Below is a small trained network, with its code and all its weights. Each question gives an input and a target symbol and asks what happens when units are switched off, that is, made to give their printed mean instead of their output.

import numpy as np


def w(rows, s, z=0):
    codes = np.array(rows[::2]) - 128.0
    scale = np.full(codes.shape[1], s)
    scale[-1] = z or s
    return codes * scale


def norm(h):
    return h / np.sqrt((h * h).mean(-1, keepdims=True) + 1e-5)


def f(y):
    return y / 2 * (1 + np.tanh(0.7978845608 * (y + 0.044715 * y**3)))


def softmax(a):
    e = np.exp(a - a.max(-1, keepdims=True))
    return e / e.sum(-1, keepdims=True)


def log_softmax(a):
    a = a - a.max(-1, keepdims=True)
    return a - np.log(np.exp(a).sum(-1, keepdims=True))


def net(x, mask):
    ids = ['αβδεθμξψ'.index(c) for c in x.split()]
    T = len(ids)
    res = E[ids] + P[:T]
    u = 0
    for l in range(3):
        q, k, v = (norm(res) @ M[l].T for M in (Q, K, V))
        z = softmax(np.where(np.tri(T) > 0, q @ k.T / 3**0.5, -1e9)) @ v
        res = res + np.where(mask[u], z, O[l][:, -1]) @ O[l][:, :-1]
        u += 1
        y = f(norm(res) @ A[l][:, :-1].T + A[l][:, -1])
        res = res + np.where(mask[u : u + 16], y, B[l][:, -1]) @ B[l][:, :-1]
        u += 16
    return log_softmax(norm(res)[-1] @ U[:, :-1].T + U[:, -1])


Q, K, V, O, A, B = {}, {}, {}, {}, {}, {}
E = w([
[100,105,228,132,119],'α',
[205,107,40,106,114],'β',
[26,29,176,76,154],'δ',
[101,187,130,122,55],'ε',
[69,166,103,87,162],'θ',
[144,130,139,40,133],'μ',
[121,136,117,32,71],'ξ',
[55,67,120,182,2],'ψ',
],0.0082)
P = w([
[253,122,7,143,92],'0',
[210,62,19,117,71],'1',
[200,72,28,109,61],'2',
[188,103,33,108,64],'3',
[179,121,39,103,64],'4',
[172,136,51,100,61],'5',
[163,155,59,106,67],'6',
[149,161,73,99,68],'7',
[141,171,92,106,70],'8',
[130,181,112,110,72],'9',
[119,200,147,118,69],'10',
[107,186,174,113,67],'11',
[78,183,177,110,84],'12',
],0.0035)
Q[0] = w([
[74,107,119,61,131],'L0H0',
[83,111,206,2,67],'L0H0',
[7,106,126,158,97],'L0H0',
],0.0047)
K[0] = w([
[46,117,128,123,151],'L0H0',
[3,141,79,93,142],'L0H0',
[5,192,108,168,87],'L0H0',
],0.007)
V[0] = w([
[183,197,93,92,115],'L0H0',
[93,4,70,69,4],'L0H0',
[108,209,96,133,148],'L0H0',
],0.0026)
O[0] = w([
[198,131,134,195,112,125],'L0H0',
[139,84,116,179,138,254],'L0H0',
[72,2,176,74,133,105],'L0H0',
],0.0051,0.0042)
A[0] = w([
[114,85,194,143,74,160],'L0N0',
[129,87,52,79,54,205],'L0N1',
[132,114,209,21,124,92],'L0N2',
[104,201,96,65,150,48],'L0N3',
[241,122,173,2,98,148],'L0N4',
[174,115,239,234,158,231],'L0N5',
[65,101,126,133,96,128],'L0N6',
[114,136,103,121,121,8],'L0N7',
[204,93,43,151,70,241],'L0N8',
[59,223,109,131,140,241],'L0N9',
[82,175,147,167,47,109],'L0N10',
[193,169,112,70,118,140],'L0N11',
[94,95,131,53,130,125],'L0N12',
[102,34,187,195,189,119],'L0N13',
[125,151,156,198,105,102],'L0N14',
[195,52,60,231,120,86],'L0N15',
],0.0052,0.0017)
B[0] = w([
[142,104,106,104,169,179],'L0N0',
[190,179,140,97,212,253],'L0N1',
[82,162,60,131,146,178],'L0N2',
[170,62,92,123,101,140],'L0N3',
[43,155,75,73,229,212],'L0N4',
[59,29,19,68,182,137],'L0N5',
[170,193,114,141,134,168],'L0N6',
[101,100,202,150,97,116],'L0N7',
[252,166,156,38,232,222],'L0N8',
[210,77,152,40,163,158],'L0N9',
[148,178,129,119,149,163],'L0N10',
[58,101,116,165,175,168],'L0N11',
[155,171,70,170,127,181],'L0N12',
[76,144,23,189,125,160],'L0N13',
[34,92,143,76,119,122],'L0N14',
[160,76,65,107,170,146],'L0N15',
],0.0034,0.0043)
Q[1] = w([
[57,2,37,118,169],'L1H0',
[106,140,135,192,85],'L1H0',
[217,229,171,181,69],'L1H0',
],0.0067)
K[1] = w([
[76,143,218,157,27],'L1H0',
[100,3,61,204,61],'L1H0',
[168,39,2,35,232],'L1H0',
],0.0051)
V[1] = w([
[144,107,47,134,252],'L1H0',
[149,120,134,113,238],'L1H0',
[96,176,157,143,234],'L1H0',
],0.0037)
O[1] = w([
[8,15,255,179,124,251],'L1H0',
[129,168,209,36,143,191],'L1H0',
[104,154,142,65,133,118],'L1H0',
],0.0046,0.0033)
A[1] = w([
[36,75,144,174,167,82],'L1N0',
[152,106,44,159,144,169],'L1N1',
[90,168,81,132,94,112],'L1N2',
[58,211,216,103,145,191],'L1N3',
[144,165,154,46,187,212],'L1N4',
[217,254,199,116,83,85],'L1N5',
[134,29,96,132,140,225],'L1N6',
[19,213,118,70,111,74],'L1N7',
[134,70,184,77,159,255],'L1N8',
[144,81,104,222,9,173],'L1N9',
[167,66,149,79,141,135],'L1N10',
[199,41,81,148,90,100],'L1N11',
[59,93,145,219,95,136],'L1N12',
[120,111,66,137,95,108],'L1N13',
[134,80,142,212,32,65],'L1N14',
[121,138,132,111,58,182],'L1N15',
],0.0054,0.0012)
B[1] = w([
[58,102,100,137,99,208],'L1N0',
[199,86,190,116,112,141],'L1N1',
[141,73,104,150,140,126],'L1N2',
[221,83,17,150,116,197],'L1N3',
[86,205,120,178,58,252],'L1N4',
[70,20,200,136,54,167],'L1N5',
[174,157,170,219,69,204],'L1N6',
[202,104,44,147,143,201],'L1N7',
[135,209,86,238,127,230],'L1N8',
[254,223,5,166,153,154],'L1N9',
[163,201,127,155,128,178],'L1N10',
[227,155,98,138,128,138],'L1N11',
[83,115,55,113,96,179],'L1N12',
[208,52,133,188,155,132],'L1N13',
[109,132,31,176,142,139],'L1N14',
[190,88,113,108,148,137],'L1N15',
],0.0041,0.0037)
Q[2] = w([
[116,138,52,103,93],'L2H0',
[195,235,196,62,141],'L2H0',
[164,163,128,2,129],'L2H0',
],0.0099)
K[2] = w([
[114,130,117,100,50],'L2H0',
[148,110,250,152,148],'L2H0',
[138,74,193,103,109],'L2H0',
],0.011)
V[2] = w([
[115,122,157,236,129],'L2H0',
[131,72,79,132,254],'L2H0',
[146,106,192,119,112],'L2H0',
],0.0054)
O[2] = w([
[120,142,12,75,143,136],'L2H0',
[141,251,181,119,250,7],'L2H0',
[116,70,88,2,156,117],'L2H0',
],0.0052,0.0019)
A[2] = w([
[158,73,81,155,152,124],'L2N0',
[194,2,135,48,98,96],'L2N1',
[92,102,107,186,142,116],'L2N2',
[154,139,85,61,125,96],'L2N3',
[132,59,92,123,25,131],'L2N4',
[105,143,108,172,185,193],'L2N5',
[91,121,146,93,128,107],'L2N6',
[123,200,122,57,112,7],'L2N7',
[165,172,169,135,197,49],'L2N8',
[146,156,185,202,125,111],'L2N9',
[111,190,88,137,69,190],'L2N10',
[88,95,126,121,138,126],'L2N11',
[195,100,97,173,100,77],'L2N12',
[40,132,187,87,189,61],'L2N13',
[107,96,89,121,115,198],'L2N14',
[185,113,73,74,140,152],'L2N15',
],0.0083,0.0018)
B[2] = w([
[151,196,135,95,77,169],'L2N0',
[3,73,118,51,115,203],'L2N1',
[153,143,182,151,147,189],'L2N2',
[123,132,239,165,75,164],'L2N3',
[123,119,112,73,96,255],'L2N4',
[145,104,141,60,128,177],'L2N5',
[164,113,34,133,113,128],'L2N6',
[151,140,154,190,36,143],'L2N7',
[73,45,67,77,124,135],'L2N8',
[131,102,162,183,136,131],'L2N9',
[108,83,172,136,205,194],'L2N10',
[217,110,148,113,153,150],'L2N11',
[88,166,74,148,106,164],'L2N12',
[127,248,34,139,85,133],'L2N13',
[161,111,159,71,103,195],'L2N14',
[108,83,164,130,91,181],'L2N15',
],0.0054,0.0057)
U = w([
[120,59,191,208,71,2],'α',
[248,105,186,76,170,91],'β',
[71,63,61,133,225,23],'δ',
[82,73,134,51,17,201],'ε',
[77,149,226,229,172,215],'θ',
[75,255,96,75,155,111],'μ',
[136,224,235,141,35,77],'ξ',
[195,165,44,207,45,147],'ψ',
],0.009,0.002)

Each question gives the input, a string of symbols that net reads in full, and the target symbol t.
The units are the heads (3 rows each of Q, K, V and O) and the neurons (one row each of A and B). Each row of codes is followed by its name. A weight is (code - 128) times the scale printed after its matrix; where a second scale follows, it is the last column's (O, A, B and U).
mask holds one flag per unit, layer by layer, with each layer's heads first. A switched-off unit (its flag False) gives its mean, the last column of its rows in O or B, instead of its output. The means were averaged over made-up inputs and are rounded, as every weight is.
A unit's drop is (log p(t) with every unit on - log p(t) with that unit switched off) / (log p(t) with every unit on - log p(t) with every unit switched off).
The circuit of an input: a set's keep is (log p(t) with only the set's units on - log p(t) with every unit switched off) / (log p(t) with every unit on - log p(t) with every unit switched off). Starting from the 12 units with the biggest drops (on a tie, the unit counted first), units are removed one at a time, each time the one whose removal leaves the highest keep (on an exact tie, the one counted first), for as long as the keep stays at least 0.8.
units of the circuit, in order: the units of the circuit, biggest drop first
k most important neurons: the k neurons with the biggest drops, biggest first
k most important neurons of layer l: the k neurons of layer l with the biggest drops, biggest first
input θ μ β, target β: units of the circuit, in order -> L0N8, L2H0
input α μ δ ε δ ψ ε ε ψ μ δ, target ψ: units of the circuit, in order -> L1H0, L0N13, L0N4, L2N1
input δ θ δ δ α, target δ: 3 most important neurons of layer 1 -> L1N12, L1N5, L1N4
input δ ψ δ δ μ δ α, target θ: 4 most important neurons of layer 2 -> L2N2, L2N1, L2N4, L2N8
input α μ μ β, target β: 3 most important neurons -> L0N8, L0N4, L2N8
input μ ε δ δ, target β: 3 most important neurons -> L1N4, L0N13, L0N4
input α δ ξ, target ξ: 3 most important neurons -> L2N7, L2N3, L2N1
input ε δ μ δ μ β α, target θ: 3 most important neurons -> L0N4, L1N6, L0N5
input β ε δ ε α θ ε δ β ε θ α, target ε: 4 most important neurons of layer 0 -> L0N8, L0N1, L0N9, L0N4
input θ θ μ δ δ ψ α β δ ε θ α, target ε: 4 most important neurons -> L0N8, L0N9, L0N1, L0N5
input θ ε δ δ ψ, target ψ: most important neuron of layer 1 -> L1N9
input ψ ξ ξ, target ξ: 2 most important neurons -> L0N4, L0N8
input α β ε μ ε δ, target θ: 3 most important neurons of layer 1 -> L1N6, L1N3, L1N4
input α α δ, target δ: 4 most important neurons of layer 1 -> L1N0, L1N6, L1N4, L1N5
input μ α α δ δ μ δ δ δ α θ, target θ: 2 most important neurons -> L0N9, L2N10
input δ α μ μ δ α μ ψ α δ α, target δ: most important neuron -> L0N15
input ε δ ψ μ δ ε α, target β: 4 most important neurons -> L0N5, L1N4, L0N8, L0N13
input μ δ δ μ δ α ε β ε θ μ ξ α, target α: 2 most important neurons -> L0N8, L0N1
input ε δ δ, target β: 2 most important neurons -> L1N4, L0N4
input μ β ε μ ψ δ α, target ψ: 3 most important neurons of layer 2 -> L2N1, L2N0, L2N3
input δ δ θ θ α ψ θ δ α ξ α, target α: 2 most important neurons -> L0N5, L0N4
input μ β μ ψ μ ε ξ β, target ε: 2 most important neurons -> L1N5, L2N1
input δ β δ, target δ: 2 most important neurons -> L0N8, L1N0
input α ξ μ θ μ ε β θ δ μ δ, target θ: 2 most important neurons of layer 0 -> L0N4, L0N3
input β δ δ μ δ ε α, target β: 4 most important neurons of layer 0 -> L0N5, L0N8, L0N13, L0N1
input ξ α ε μ δ ε ε ψ δ α α ξ δ, target α: 2 most important neurons of layer 0 -> L0N5, L0N4
input δ μ δ μ μ ε ε δ ε ξ δ, target α: most important neuron of layer 2 -> L2N1
input β ξ θ α ψ μ, target μ: 2 most important neurons of layer 0 -> L0N4, L0N11
